Below are the code and all the weights of a small trained network. Each question names an input and a class and asks about switching units off, where a switched-off unit gives its printed mean instead of its output.

import numpy as np


def w(rows, s, z=0):
    codes = np.array(rows[::2]) - 128.0
    scale = np.full(codes.shape[1], s)
    scale[-1] = z or s
    return codes * scale


def f(y):
    return y / 2 * (1 + np.tanh(0.7978845608 * (y + 0.044715 * y**3)))


def log_softmax(a):
    a = a - a.max(-1, keepdims=True)
    return a - np.log(np.exp(a).sum(-1, keepdims=True))


def net(x, mask):
    res = np.array(x, float).reshape(1, 7) / 4 @ E
    y = f(res @ A[0][:, :-1].T + A[0][:, -1])
    res = res + np.where(mask, y, B[0][:, -1]) @ B[0][:, :-1]
    return log_softmax(res[-1] @ U[:, :-1].T + U[:, -1])


A, B = {}, {}
E = w([
[129,71,119,212,70,186,181,108,105,77,113,131],'x0',
[53,154,159,146,129,165,92,46,146,135,81,101],'x1',
[140,28,156,116,97,182,125,148,157,126,106,173],'x2',
[219,105,175,161,8,160,102,111,69,161,87,143],'x3',
[190,66,74,148,107,148,126,149,71,60,140,86],'x4',
[79,69,174,204,102,90,144,154,101,168,178,88],'x5',
[181,112,67,169,124,161,200,180,69,133,183,199],'x6',
],0.014)
A[0] = w([
[114,203,156,138,134,165,179,34,172,113,89,176,63],'N0',
[84,73,110,235,142,109,150,69,113,62,150,11,109],'N1',
[115,17,89,82,181,166,161,209,181,80,161,169,178],'N2',
[202,123,2,110,121,99,189,187,112,44,156,120,221],'N3',
[49,101,121,84,164,186,108,47,191,68,67,103,182],'N4',
[182,70,143,174,83,149,143,121,121,177,96,119,3],'N5',
[96,156,66,212,166,171,168,127,76,137,184,179,99],'N6',
],0.0094,0.0049)
B[0] = w([
[184,93,127,113,125,119,167,88,186,136,105,255,181],'N0',
[94,111,167,133,56,132,113,92,122,100,127,43,220],'N1',
[119,95,150,164,91,2,176,209,135,170,103,128,213],'N2',
[183,103,122,52,217,189,159,156,134,64,117,184,249],'N3',
[162,139,197,70,147,173,103,94,79,64,91,99,227],'N4',
[77,160,99,87,169,99,124,102,169,171,167,85,188],'N5',
[70,152,107,132,164,180,89,121,26,51,174,118,194],'N6',
],0.011,0.02)
U = w([
[62,248,119,55,226,18,112,130,211,159,129,110,254],'0',
[149,148,71,237,101,152,153,110,87,191,161,191,40],'1',
[170,59,166,160,35,85,161,152,151,157,75,176,78],'2',
[156,76,115,151,172,154,179,187,95,84,153,169,131],'3',
[149,101,47,132,95,143,109,176,183,121,69,156,21],'4',
[81,184,108,241,97,121,147,105,153,95,115,149,6],'5',
[162,149,148,96,107,193,79,73,98,75,82,117,214],'6',
[91,98,136,207,77,95,139,142,92,113,156,62,125],'7',
],0.013,0.0065)

Each question gives the input, the list of numbers given to net, and the class t.
The units are the neurons (one row each of A and B). Each row of codes is followed by its name. A weight is (code - 128) times the scale printed after its matrix; where a second scale follows, it is the last column's (A, B and U).
mask holds one flag per neuron, in row order. A switched-off neuron (its flag False) gives its mean, the last column of its row in B, instead of its output. The means were averaged over made-up inputs and are rounded, as every weight is.
A unit's drop is (log p(t) with every unit on - log p(t) with that unit switched off) / (log p(t) with every unit on - log p(t) with every unit switched off).
The circuit of an input: a set's keep is (log p(t) with only the set's units on - log p(t) with every unit switched off) / (log p(t) with every unit on - log p(t) with every unit switched off). Starting from all 7 units, units are removed one at a time, each time the one whose removal leaves the highest keep (on an exact tie, the one counted first), for as long as the keep stays at least 0.8.
circuit, biggest first: the units of the circuit, biggest drop first
unit that matters most: the unit with the biggest drop
top k neurons: the k neurons with the biggest drops, biggest first
drop of u: that unit's drop, to one decimal
input [-3,-8,7,-1,-6,1,5], class 2: unit that matters most	N2
input [-8,-3,8,-2,-4,6,-1], class 2: circuit, biggest first	(N5; N2)
input [-5,7,0,-4,-3,-6,7], class 6: circuit, biggest first	(N4; N5)
input [4,2,7,0,-7,8,0], class 7: top 3 neurons	(N3; N0; N5)
input [3,-4,7,-7,4,-3,-8], class 2: top 2 neurons	(N2; N6)
input [-4,-4,-2,-5,-5,-7,5], class 3: circuit, biggest first	(N3; N5)
input [-2,-1,2,4,-8,7,5], class 1: top 4 neurons	(N1; N3; N4; N2)
input [3,3,0,5,-2,-2,1], class 2: top 2 neurons	(N6; N4)
input [-5,7,8,-6,1,7,3], class 7: top 2 neurons	(N0; N3)
input [6,-3,-3,5,-6,3,-5], class 7: top 3 neurons	(N3; N4; N2)
input [5,2,-3,8,-5,-4,-2], class 2: top 4 neurons	(N0; N6; N3; N4)
input [2,-3,2,6,-1,1,-4], class 0: circuit, biggest first	(N5; N4)
input [-6,-2,3,5,3,8,-8], class 7: top 3 neurons	(N3; N0; N4)
input [2,-8,8,0,2,2,-5], class 2: circuit, biggest first	(N2)
input [-2,-2,-6,7,0,-7,5], class 3: top 3 neurons	(N4; N3; N1)
input [2,-7,-2,0,3,-4,-7], class 3: top 3 neurons	(N1; N4; N3)
input [7,-2,-5,5,-7,2,-4], class 2: top 3 neurons	(N6; N0; N4)
input [6,8,-8,-5,-4,7,4], class 7: top 2 neurons	(N3; N1)
input [-8,-3,-8,6,6,-7,-6], class 0: top 4 neurons	(N4; N1; N6; N0)
input [0,-6,7,7,-5,1,-3], class 0: circuit, biggest first	(N5)
input [-3,2,-5,-5,-2,0,7], class 3: top 2 neurons	(N6; N5)
input [-5,-5,7,5,5,-6,-4], class 4: drop of N1	0.1
input [-3,5,-6,7,-7,-1,7], class 1: drop of N4	0.3
input [-4,3,2,-7,6,-8,-8], class 6: drop of N4	1.7
input [-1,0,1,1,-4,-3,-6], class 6: drop of N4	0.2
